Below is a small trained network, with its code and all its weights. Each question gives an input and a class and asks what happens when units are switched off, that is, made to give their printed mean instead of their output.

import numpy as np


def w(rows, s, z=0):
    codes = np.array(rows[::2]) - 128.0
    scale = np.full(codes.shape[1], s)
    scale[-1] = z or s
    return codes * scale


def norm(h):
    return h / np.sqrt((h * h).mean(-1, keepdims=True) + 1e-5)


def f(y):
    return y / 2 * (1 + np.tanh(0.7978845608 * (y + 0.044715 * y**3)))


def log_softmax(a):
    a = a - a.max(-1, keepdims=True)
    return a - np.log(np.exp(a).sum(-1, keepdims=True))


def net(x, mask):
    res = np.array(x, float).reshape(1, 8) / 4 @ E
    u = 0
    for l in range(2):
        y = f(norm(res) @ A[l][:, :-1].T + A[l][:, -1])
        res = res + np.where(mask[u : u + 6], y, B[l][:, -1]) @ B[l][:, :-1]
        u += 6
    return log_softmax(norm(res)[-1] @ U[:, :-1].T + U[:, -1])


A, B = {}, {}
E = w([
[90,117,136,156,105,118],'x0',
[202,173,109,156,95,27],'x1',
[141,154,245,174,142,123],'x2',
[168,110,64,251,191,159],'x3',
[115,130,131,138,115,126],'x4',
[110,124,133,143,113,125],'x5',
[121,132,128,133,124,128],'x6',
[142,126,125,117,138,129],'x7',
],0.014)
A[0] = w([
[35,136,44,109,122,210,127],'L0N1',
[74,254,46,55,51,108,176],'L0N2',
[180,183,219,88,130,117,105],'L0N3',
[110,92,195,129,199,197,130],'L0N4',
[108,134,81,151,123,246,2],'L0N5',
[110,157,120,26,161,213,133],'L0N6',
],0.0092,0.0061)
B[0] = w([
[210,39,176,40,147,157,224],'L0N1',
[151,34,65,137,1,128,255],'L0N2',
[22,95,210,128,117,62,194],'L0N3',
[50,227,124,198,88,112,204],'L0N4',
[97,38,112,178,196,118,146],'L0N5',
[60,77,134,155,30,164,224],'L0N6',
],0.009,0.0063)
A[1] = w([
[125,105,73,136,154,91,66],'L1N1',
[204,109,119,153,105,11,245],'L1N2',
[156,154,101,52,90,81,92],'L1N3',
[131,74,56,192,138,132,253],'L1N4',
[160,188,156,150,236,164,197],'L1N5',
[151,170,121,40,132,139,24],'L1N6',
],0.013,0.0058)
B[1] = w([
[188,218,119,113,112,98,137],'L1N1',
[212,220,120,116,183,38,246],'L1N2',
[63,90,76,217,52,45,165],'L1N3',
[152,161,98,42,238,190,235],'L1N4',
[76,70,182,255,92,202,172],'L1N5',
[65,65,122,137,79,115,121],'L1N6',
],0.0094,0.011)
U = w([
[69,51,88,66,72,203,194],'0',
[164,137,35,54,67,45,43],'1',
[125,68,89,84,243,213,167],'2',
[177,188,74,91,206,121,253],'3',
[11,174,235,104,85,148,158],'4',
[120,198,234,110,117,7,32],'5',
[58,142,186,214,189,210,135],'6',
[175,189,199,206,241,98,22],'7',
],0.013,0.0045)

Each question gives the input, the list of numbers given to net, and the class t.
The units are the neurons (one row each of A and B). Each row of codes is followed by its name. A weight is (code - 128) times the scale printed after its matrix; where a second scale follows, it is the last column's (A, B and U).
mask holds one flag per neuron, layer by layer. A switched-off neuron (its flag False) gives its mean, the last column of its row in B, instead of its output. The means were averaged over made-up inputs and are rounded, as every weight is.
A unit's drop is (log p(t) with every unit on - log p(t) with that unit switched off) / (log p(t) with every unit on - log p(t) with every unit switched off).
The circuit of an input: a set's keep is (log p(t) with only the set's units on - log p(t) with every unit switched off) / (log p(t) with every unit on - log p(t) with every unit switched off). Starting from all 12 units, units are removed one at a time, each time the one whose removal leaves the highest keep (on an exact tie, the one counted first), for as long as the keep stays at least 0.8.
units of the circuit, in order: the units of the circuit, biggest drop first
top k neurons: the k neurons with the biggest drops, biggest first
top k neurons in layer l: the k neurons of layer l with the biggest drops, biggest first
drop when u is switched off: that unit's drop, to one decimal
input [5,-3,-7,1,8,7,-3,-2], class 2: top neuron -> [L1N4]
input [-6,-3,2,7,2,1,4,5], class 6: top 2 neurons -> [L1N5, L0N2]
input [-1,4,-5,2,7,7,-5,0], class 3: top 2 neurons -> [L1N4, L1N2]
input [0,-6,2,3,-6,-7,0,-1], class 6: top 3 neurons -> [L0N4, L0N2, L1N5]
input [-4,-6,5,0,1,-8,7,8], class 4: units of the circuit, in order -> [L0N6, L0N4]
input [8,3,-4,1,7,-1,4,0], class 3: top 2 neurons in layer 0 -> [L0N6, L0N3]
input [-3,0,-5,-5,-1,3,-8,5], class 0: top 2 neurons -> [L0N6, L1N2]
input [-6,0,2,-4,-5,-5,6,6], class 4: drop when L1N4 is switched off -> 0.0
input [8,1,0,5,6,0,3,6], class 3: drop when L1N4 is switched off -> 0.7
input [5,5,-2,2,5,5,4,-6], class 3: drop when L1N4 is switched off -> 0.2
input [5,-2,0,-7,1,-5,-3,1], class 0: drop when L1N2 is switched off -> 0.4
